Below are the code and all the weights of a small trained network. Each question names an input and a target symbol and asks about switching units off, where a switched-off unit gives its printed mean instead of its output.

import numpy as np


def w(rows, s, z=0):
    codes = np.array(rows[::2]) - 128.0
    scale = np.full(codes.shape[1], s)
    scale[-1] = z or s
    return codes * scale


def norm(h):
    return h / np.sqrt((h * h).mean(-1, keepdims=True) + 1e-5)


def f(y):
    return y / 2 * (1 + np.tanh(0.7978845608 * (y + 0.044715 * y**3)))


def softmax(a):
    e = np.exp(a - a.max(-1, keepdims=True))
    return e / e.sum(-1, keepdims=True)


def log_softmax(a):
    a = a - a.max(-1, keepdims=True)
    return a - np.log(np.exp(a).sum(-1, keepdims=True))


def net(x, mask):
    ids = ['ΞΣβγεμ'.index(c) for c in x.split()]
    T = len(ids)
    res = E[ids] + P[:T]
    u = 0
    for l in range(2):
        r = norm(res)
        for j in range(3):
            rows = slice(2 * j, 2 * j + 2)
            q, k, v = (r @ M[l][rows].T for M in (Q, K, V))
            z = softmax(np.where(np.tri(T) > 0, q @ k.T / 2**0.5, -1e9)) @ v
            o = O[l][rows]
            res = res + np.where(mask[u + j], z, o[:, -1]) @ o[:, :-1]
        u += 3
        y = f(norm(res) @ A[l][:, :-1].T + A[l][:, -1])
        res = res + np.where(mask[u : u + 4], y, B[l][:, -1]) @ B[l][:, :-1]
        u += 4
    return log_softmax(norm(res)[-1] @ U[:, :-1].T + U[:, -1])


Q, K, V, O, A, B = {}, {}, {}, {}, {}, {}
E = w([
[139,64,148,113,122],'Ξ',
[162,183,149,117,98],'Σ',
[250,73,164,244,97],'β',
[169,93,171,92,90],'γ',
[164,130,128,113,179],'ε',
[118,128,209,162,129],'μ',
],0.013)
P = w([
[234,98,5,254,140],'0',
[188,71,12,183,134],'1',
[182,88,39,168,108],'2',
[176,97,67,152,105],'3',
[168,102,93,129,93],'4',
[156,113,115,111,87],'5',
[140,114,134,92,82],'6',
[125,114,154,70,84],'7',
[98,113,167,45,77],'8',
[74,118,182,18,81],'9',
],0.0039)
Q[0] = w([
[254,84,182,83,120],'L0H1',
[188,115,95,169,97],'L0H1',
[204,210,221,37,35],'L0H2',
[110,168,198,209,15],'L0H2',
[136,128,170,97,125],'L0H3',
[154,197,94,88,126],'L0H3',
],0.0075)
K[0] = w([
[75,192,169,34,66],'L0H1',
[102,222,76,142,127],'L0H1',
[114,101,233,8,113],'L0H2',
[2,146,224,140,7],'L0H2',
[176,88,140,81,116],'L0H3',
[143,94,151,91,187],'L0H3',
],0.0065)
V[0] = w([
[68,203,67,106,98],'L0H1',
[178,230,199,120,108],'L0H1',
[94,110,204,23,72],'L0H2',
[75,168,248,130,168],'L0H2',
[148,118,75,176,79],'L0H3',
[100,114,88,252,78],'L0H3',
],0.0046)
O[0] = w([
[111,87,72,24,143,68],'L0H1',
[42,133,129,92,96,253],'L0H1',
[144,121,2,111,172,126],'L0H2',
[100,133,101,184,128,79],'L0H2',
[129,93,111,172,146,175],'L0H3',
[161,115,78,155,199,119],'L0H3',
],0.0051,0.0039)
A[0] = w([
[185,131,78,203,142,82],'L0N1',
[151,114,42,128,255,76],'L0N2',
[137,149,181,164,127,7],'L0N3',
[172,142,113,84,200,58],'L0N4',
],0.0072,0.0014)
B[0] = w([
[154,184,175,89,102,255],'L0N1',
[112,235,214,75,34,37],'L0N2',
[110,67,85,2,93,236],'L0N3',
[115,131,234,90,120,182],'L0N4',
],0.0055,0.00067)
Q[1] = w([
[128,168,73,26,51],'L1H1',
[36,147,147,168,189],'L1H1',
[124,151,226,3,88],'L1H2',
[125,114,109,112,80],'L1H2',
[128,123,167,109,168],'L1H3',
[179,226,230,78,28],'L1H3',
],0.013)
K[1] = w([
[43,109,2,7,123],'L1H1',
[31,110,248,194,68],'L1H1',
[28,153,136,4,83],'L1H2',
[2,59,149,111,131],'L1H2',
[122,122,137,156,60],'L1H3',
[2,110,99,36,127],'L1H3',
],0.0095)
V[1] = w([
[164,29,219,179,121],'L1H1',
[169,205,190,253,192],'L1H1',
[201,240,84,154,73],'L1H2',
[127,147,60,108,203],'L1H2',
[82,30,158,111,184],'L1H3',
[222,164,205,139,218],'L1H3',
],0.0054)
O[1] = w([
[104,125,37,75,131,189],'L1H1',
[34,120,124,68,33,156],'L1H1',
[105,68,71,136,19,219],'L1H2',
[209,110,205,126,134,2],'L1H2',
[169,236,105,168,82,51],'L1H3',
[177,194,205,132,253,237],'L1H3',
],0.0054,0.0034)
A[1] = w([
[132,72,170,10,137,75],'L1N1',
[225,115,54,2,152,98],'L1N2',
[138,164,67,169,82,254],'L1N3',
[99,33,21,186,149,142],'L1N4',
],0.0051,0.0023)
B[1] = w([
[80,151,87,144,61,253],'L1N1',
[29,138,102,87,161,243],'L1N2',
[85,107,132,128,213,214],'L1N3',
[178,254,193,158,181,193],'L1N4',
],0.0082,0.0024)
U = w([
[117,84,117,88,2,67],'Ξ',
[28,189,170,215,148,65],'Σ',
[142,216,63,126,98,97],'β',
[144,109,21,77,195,140],'γ',
[159,80,177,156,156,252],'ε',
[161,209,226,61,148,151],'μ',
],0.0081,0.0035)

Each question gives the input, a string of symbols that net reads in full, and the target symbol t.
The units are the heads (2 rows each of Q, K, V and O) and the neurons (one row each of A and B). Each row of codes is followed by its name. A weight is (code - 128) times the scale printed after its matrix; where a second scale follows, it is the last column's (O, A, B and U).
mask holds one flag per unit, layer by layer, with each layer's heads first. A switched-off unit (its flag False) gives its mean, the last column of its rows in O or B, instead of its output. The means were averaged over made-up inputs and are rounded, as every weight is.
A unit's drop is (log p(t) with every unit on - log p(t) with that unit switched off) / (log p(t) with every unit on - log p(t) with every unit switched off).
k most important neurons: the k neurons with the biggest drops, biggest first
k most important neurons of layer l: the k neurons of layer l with the biggest drops, biggest first
heads that matter: for each layer, one digit per head in row order, 1 if its drop is at least 0.15 and else 0, layers parted by /
drop of u: that unit's drop, to one decimal
input Σ Σ γ, target γ: 2 most important neurons : (L1N2 L1N4)
input μ Σ μ Ξ, target Σ: 2 most important neurons of layer 1 : (L1N4 L1N1)
input β ε Σ μ ε β ε Σ γ Σ, target γ: 2 most important neurons : (L1N3 L1N4)
input Σ μ Σ, target Σ: heads that matter : 110 / 101
input Σ γ γ ε γ Ξ, target μ: most important neuron : (L1N4)
input μ Σ ε Σ, target μ: 2 most important neurons : (L0N4 L0N2)
input μ Σ Σ μ Σ Ξ ε μ, target Ξ: 2 most important neurons : (L1N2 L0N1)
input Σ ε Σ Σ ε γ Σ Ξ Σ, target β: heads that matter : 011 / 101
input Σ Σ Σ Σ Σ Ξ Ξ Σ, target β: 2 most important neurons : (L1N4 L1N3)
input β Ξ β Ξ Σ Ξ Σ Σ γ, target γ: 2 most important neurons : (L1N2 L0N4)
input Σ Σ Σ ε Σ Σ ε ε Σ ε, target Ξ: 3 most important neurons : (L1N4 L1N1 L1N3)
input μ Σ Σ μ μ μ Σ Ξ, target Σ: 3 most important neurons of layer 0 : (L0N3 L0N4 L0N1)
input Σ Σ Σ μ μ Σ, target Σ: 2 most important neurons : (L1N3 L1N4)
input Ξ ε Σ Σ γ ε Σ, target γ: 3 most important neurons : (L1N4 L1N3 L1N1)
input Σ γ γ μ Ξ, target μ: most important neuron of layer 1 : (L1N4)
input ε Σ ε Σ, target μ: 2 most important neurons of layer 1 : (L1N1 L1N3)
input ε Ξ Ξ ε Σ Σ Σ ε Σ ε, target Ξ: 3 most important neurons : (L1N1 L1N4 L1N3)
input μ Σ ε ε Ξ Ξ γ β μ, target Ξ: drop of L1H2 : -0.2
input ε μ Ξ Σ Σ, target Ξ: drop of L0H1 : 1.0
input Ξ μ γ Σ Σ ε, target μ: drop of L1N4 : 0.0
